Below are the code and all the weights of a small trained network. Each question names an input and a target symbol and asks about switching units off, where a switched-off unit gives its printed mean instead of its output.

import numpy as np


def w(rows, s, z=0):
    codes = np.array(rows[::2]) - 128.0
    scale = np.full(codes.shape[1], s)
    scale[-1] = z or s
    return codes * scale


def norm(h):
    return h / np.sqrt((h * h).mean(-1, keepdims=True) + 1e-5)


def f(y):
    return np.maximum(y, 0)


def softmax(a):
    e = np.exp(a - a.max(-1, keepdims=True))
    return e / e.sum(-1, keepdims=True)


def log_softmax(a):
    a = a - a.max(-1, keepdims=True)
    return a - np.log(np.exp(a).sum(-1, keepdims=True))


def net(x, mask):
    ids = ['αβδζηλμξφψ'.index(c) for c in x.split()]
    T = len(ids)
    res = E[ids] + P[:T]
    u = 0
    for l in range(3):
        r = norm(res)
        for j in range(3):
            rows = slice(2 * j, 2 * j + 2)
            q, k, v = (r @ M[l][rows].T for M in (Q, K, V))
            z = softmax(np.where(np.tri(T) > 0, q @ k.T / 2**0.5, -1e9)) @ v
            o = O[l][rows]
            res = res + np.where(mask[u + j], z, o[:, -1]) @ o[:, :-1]
        u += 3
        y = f(norm(res) @ A[l][:, :-1].T + A[l][:, -1])
        res = res + np.where(mask[u : u + 4], y, B[l][:, -1]) @ B[l][:, :-1]
        u += 4
    return log_softmax(norm(res)[-1] @ U[:, :-1].T + U[:, -1])


Q, K, V, O, A, B = {}, {}, {}, {}, {}, {}
E = w([
[192,77,220,134,160,218,91],'α',
[10,124,173,121,178,125,44],'β',
[122,158,221,142,146,58,125],'δ',
[186,207,203,79,119,66,216],'ζ',
[108,80,93,33,90,58,155],'η',
[6,89,80,58,163,181,78],'λ',
[180,205,149,179,124,113,205],'μ',
[105,173,159,159,19,171,178],'ξ',
[193,179,69,175,236,2,217],'φ',
[206,158,82,193,127,232,34],'ψ',
],0.0088)
P = w([
[116,148,94,30,52,57,138],'0',
[128,108,10,97,3,114,198],'1',
[118,113,42,125,48,132,194],'2',
[114,132,82,134,107,145,219],'3',
[111,120,97,144,116,143,206],'4',
[110,107,113,157,135,142,199],'5',
[125,112,137,162,143,141,194],'6',
[122,83,134,160,136,142,188],'7',
[127,73,146,161,138,140,172],'8',
[129,46,146,167,123,130,162],'9',
[138,37,155,174,117,126,157],'10',
[121,2,163,175,126,141,154],'11',
[136,13,162,164,115,145,155],'12',
[146,9,166,157,86,137,139],'13',
],0.0051)
Q[0] = w([
[112,74,109,62,84,76,95],'L0H1',
[88,140,133,117,168,137,153],'L0H1',
[199,71,110,69,169,97,54],'L0H2',
[165,94,153,231,49,255,60],'L0H2',
[134,200,85,146,107,147,126],'L0H3',
[132,83,131,133,138,159,178],'L0H3',
],0.0069)
K[0] = w([
[43,192,113,60,101,98,164],'L0H1',
[130,155,165,183,142,163,89],'L0H1',
[121,145,25,62,66,3,47],'L0H2',
[233,140,178,57,122,233,26],'L0H2',
[122,77,180,115,164,152,197],'L0H3',
[182,73,167,131,92,176,87],'L0H3',
],0.0056)
V[0] = w([
[116,98,100,195,79,108,119],'L0H1',
[182,106,162,128,188,168,122],'L0H1',
[167,93,139,132,126,104,63],'L0H2',
[133,50,160,111,105,136,153],'L0H2',
[89,254,91,78,97,79,89],'L0H3',
[125,117,159,103,159,171,180],'L0H3',
],0.0079)
O[0] = w([
[182,186,96,128,26,81,219,178],'L0H1',
[160,137,140,117,58,69,60,1],'L0H1',
[212,210,110,60,219,160,184,21],'L0H2',
[162,157,167,84,145,100,127,171],'L0H2',
[118,219,2,78,86,196,101,193],'L0H3',
[159,50,120,252,109,88,85,164],'L0H3',
],0.0046,0.0022)
A[0] = w([
[124,79,196,135,164,105,134,44],'L0N1',
[40,103,120,121,109,151,138,84],'L0N2',
[61,100,188,97,85,253,135,70],'L0N3',
[74,156,218,140,108,43,117,251],'L0N4',
],0.0064,0.0023)
B[0] = w([
[125,201,188,111,117,99,184,183],'L0N1',
[166,132,131,101,77,118,253,212],'L0N2',
[185,77,146,132,103,63,147,228],'L0N3',
[104,35,37,72,103,162,171,254],'L0N4',
],0.0062,0.0043)
Q[1] = w([
[87,83,43,199,164,124,151],'L1H1',
[52,24,85,116,68,76,254],'L1H1',
[42,210,86,114,89,132,124],'L1H2',
[107,170,101,166,110,114,91],'L1H2',
[108,135,235,125,130,134,105],'L1H3',
[128,157,148,162,226,127,8],'L1H3',
],0.0086)
K[1] = w([
[215,108,195,201,131,183,135],'L1H1',
[226,1,167,161,146,115,117],'L1H1',
[98,120,105,162,65,205,205],'L1H2',
[157,92,116,167,121,158,189],'L1H2',
[114,199,73,65,122,78,133],'L1H3',
[81,179,45,100,85,145,160],'L1H3',
],0.008)
V[1] = w([
[156,200,205,123,65,165,108],'L1H1',
[180,169,156,126,174,254,146],'L1H1',
[174,128,78,196,94,173,140],'L1H2',
[99,194,14,122,101,98,110],'L1H2',
[114,165,186,34,121,40,123],'L1H3',
[185,63,122,112,107,185,101],'L1H3',
],0.0059)
O[1] = w([
[240,165,148,154,8,239,89,121],'L1H1',
[171,217,161,174,152,197,79,127],'L1H1',
[88,108,173,90,238,201,197,210],'L1H2',
[124,248,101,212,187,159,70,251],'L1H2',
[241,121,1,17,66,79,123,81],'L1H3',
[167,117,135,65,167,235,42,195],'L1H3',
],0.0049,0.0028)
A[1] = w([
[129,98,128,107,49,218,70,85],'L1N1',
[204,130,23,135,152,198,173,253],'L1N2',
[180,60,126,3,112,74,132,192],'L1N3',
[125,152,146,108,227,207,67,125],'L1N4',
],0.0048,0.0022)
B[1] = w([
[163,127,133,118,255,72,170,168],'L1N1',
[98,85,228,134,206,132,150,254],'L1N2',
[112,108,191,188,151,152,123,223],'L1N3',
[104,4,63,116,160,223,150,154],'L1N4',
],0.0066,0.005)
Q[2] = w([
[215,111,129,98,141,101,82],'L2H1',
[217,107,188,107,165,185,146],'L2H1',
[185,102,153,121,148,141,117],'L2H2',
[165,85,160,109,155,137,160],'L2H2',
[174,138,100,109,174,110,75],'L2H3',
[168,248,22,44,32,85,12],'L2H3',
],0.013)
K[2] = w([
[91,193,48,24,154,119,139],'L2H1',
[115,202,95,95,51,124,19],'L2H1',
[75,210,57,73,69,65,84],'L2H2',
[123,176,67,135,87,141,26],'L2H2',
[76,231,136,100,32,162,68],'L2H3',
[28,254,38,89,108,182,154],'L2H3',
],0.0081)
V[2] = w([
[218,64,152,124,50,124,220],'L2H1',
[69,52,189,17,155,147,191],'L2H1',
[28,152,174,215,196,109,130],'L2H2',
[209,83,118,122,173,94,140],'L2H2',
[97,150,244,116,13,54,228],'L2H3',
[54,80,146,87,16,254,150],'L2H3',
],0.0076)
O[2] = w([
[142,130,157,137,15,122,218,194],'L2H1',
[125,172,214,56,154,57,122,254],'L2H1',
[79,143,169,227,151,88,80,215],'L2H2',
[212,184,120,104,161,77,254,56],'L2H2',
[21,208,49,99,49,102,139,222],'L2H3',
[128,213,216,69,41,236,72,160],'L2H3',
],0.0091,0.0037)
A[2] = w([
[219,106,61,126,184,117,143,234],'L2N1',
[178,34,197,127,199,114,111,252],'L2N2',
[162,140,73,7,106,64,190,60],'L2N3',
[99,125,57,105,254,106,80,127],'L2N4',
],0.0074,0.0017)
B[2] = w([
[171,149,129,151,41,184,112,176],'L2N1',
[134,118,217,179,110,165,177,254],'L2N2',
[82,149,102,190,254,173,93,204],'L2N3',
[214,90,169,90,44,74,134,216],'L2N4',
],0.009,0.0055)
U = w([
[221,184,154,61,149,108,197,47],'α',
[156,71,125,83,118,75,24,110],'β',
[199,87,78,119,71,115,89,247],'δ',
[121,136,54,117,167,178,125,234],'ζ',
[86,170,120,81,255,120,112,133],'η',
[90,148,217,37,184,59,45,77],'λ',
[38,135,107,209,139,137,33,86],'μ',
[100,173,165,122,4,164,143,119],'ξ',
[109,38,107,192,164,19,177,120],'φ',
[194,94,229,190,171,189,131,179],'ψ',
],0.0079,0.0016)

Each question gives the input, a string of symbols that net reads in full, and the target symbol t.
The units are the heads (2 rows each of Q, K, V and O) and the neurons (one row each of A and B). Each row of codes is followed by its name. A weight is (code - 128) times the scale printed after its matrix; where a second scale follows, it is the last column's (O, A, B and U).
mask holds one flag per unit, layer by layer, with each layer's heads first. A switched-off unit (its flag False) gives its mean, the last column of its rows in O or B, instead of its output. The means were averaged over made-up inputs and are rounded, as every weight is.
A unit's drop is (log p(t) with every unit on - log p(t) with that unit switched off) / (log p(t) with every unit on - log p(t) with every unit switched off).
The circuit of an input: a set's keep is (log p(t) with only the set's units on - log p(t) with every unit switched off) / (log p(t) with every unit on - log p(t) with every unit switched off). Starting from the 12 units with the biggest drops (on a tie, the unit counted first), units are removed one at a time, each time the one whose removal leaves the highest keep (on an exact tie, the one counted first), for as long as the keep stays at least 0.8.
units of the circuit, in order: the units of the circuit, biggest drop first
unit that matters most: the unit with the biggest drop
top k neurons: the k neurons with the biggest drops, biggest first
k most important neurons of layer l: the k neurons of layer l with the biggest drops, biggest first
which heads matter: for each layer, one digit per head in row order, 1 if its drop is at least 0.15 and else 0, layers parted by /
input λ λ μ λ α η δ η, target λ: unit that matters most : L2H1
input ξ η η λ α η ψ ζ ξ φ β λ, target ξ: top 3 neurons : [L0N3 L1N3 L0N4]
input μ ψ ψ φ λ ξ λ η φ ζ δ, target φ: units of the circuit, in order : [L1N2 L2H3 L0N1]
input α ζ β ψ μ ζ φ λ ξ β λ λ ζ φ, target α: units of the circuit, in order : [L2H2 L1H3 L0H1]
input η λ ξ β δ ξ λ ζ, target ξ: units of the circuit, in order : [L2H3 L0N4]
input ζ ξ φ μ δ λ ξ η, target ξ: units of the circuit, in order : [L2H3 L0H3]
input φ η η ψ α δ ζ β, target φ: 3 most important neurons of layer 0 : [L0N4 L0N2 L0N1]
input μ α λ ξ ζ φ ψ φ α ξ β, target μ: which heads matter : 011 / 101 / 111
input φ ξ ψ δ ψ α ζ ξ ψ λ η ξ ξ μ, target φ: top 2 neurons : [L0N4 L0N3]
input φ ξ α δ ξ, target φ: top 2 neurons : [L0N4 L0N2]
input ψ ξ λ, target ψ: 2 most important neurons of layer 1 : [L1N4 L1N1]
input μ α λ ψ λ ψ η φ ψ ξ δ η λ ξ, target μ: which heads matter : 011 / 011 / 111
input λ φ ζ ζ φ η, target φ: which heads matter : 001 / 000 / 001
input δ ξ φ δ λ η φ λ μ β ξ ξ β ζ, target ξ: units of the circuit, in order : [L2H3]
input ξ η ψ φ α δ η φ λ ψ, target ξ: top 2 neurons : [L0N3 L0N4]
input ζ φ ζ λ λ φ ξ λ, target φ: top 2 neurons : [L1N2 L0N4]
input φ ξ ζ ξ β β β η φ η β ξ δ, target ξ: 2 most important neurons of layer 0 : [L0N3 L0N4]
input λ ζ λ δ β ζ λ λ λ, target λ: top 2 neurons : [L0N3 L0N2]
input β ψ ξ, target ψ: which heads matter : 001 / 000 / 001
input φ φ η λ ζ ξ φ ξ β η λ α, target φ: unit that matters most : L2H3
input μ β δ, target μ: units of the circuit, in order : [L0H3 L1H2 L2H1]
input η μ ζ ξ ζ λ α, target η: which heads matter : 011 / 011 / 011
input ψ ψ ξ, target ψ: which heads matter : 000 / 000 / 001
input δ α ξ ψ λ ξ η ζ φ ξ μ μ δ, target δ: 2 most important neurons of layer 2 : [L2N4 L2N3]
input μ ψ β α, target μ: which heads matter : 001 / 000 / 111
input η ξ α ξ λ ξ, target η: top 2 neurons : [L2N3 L0N4]
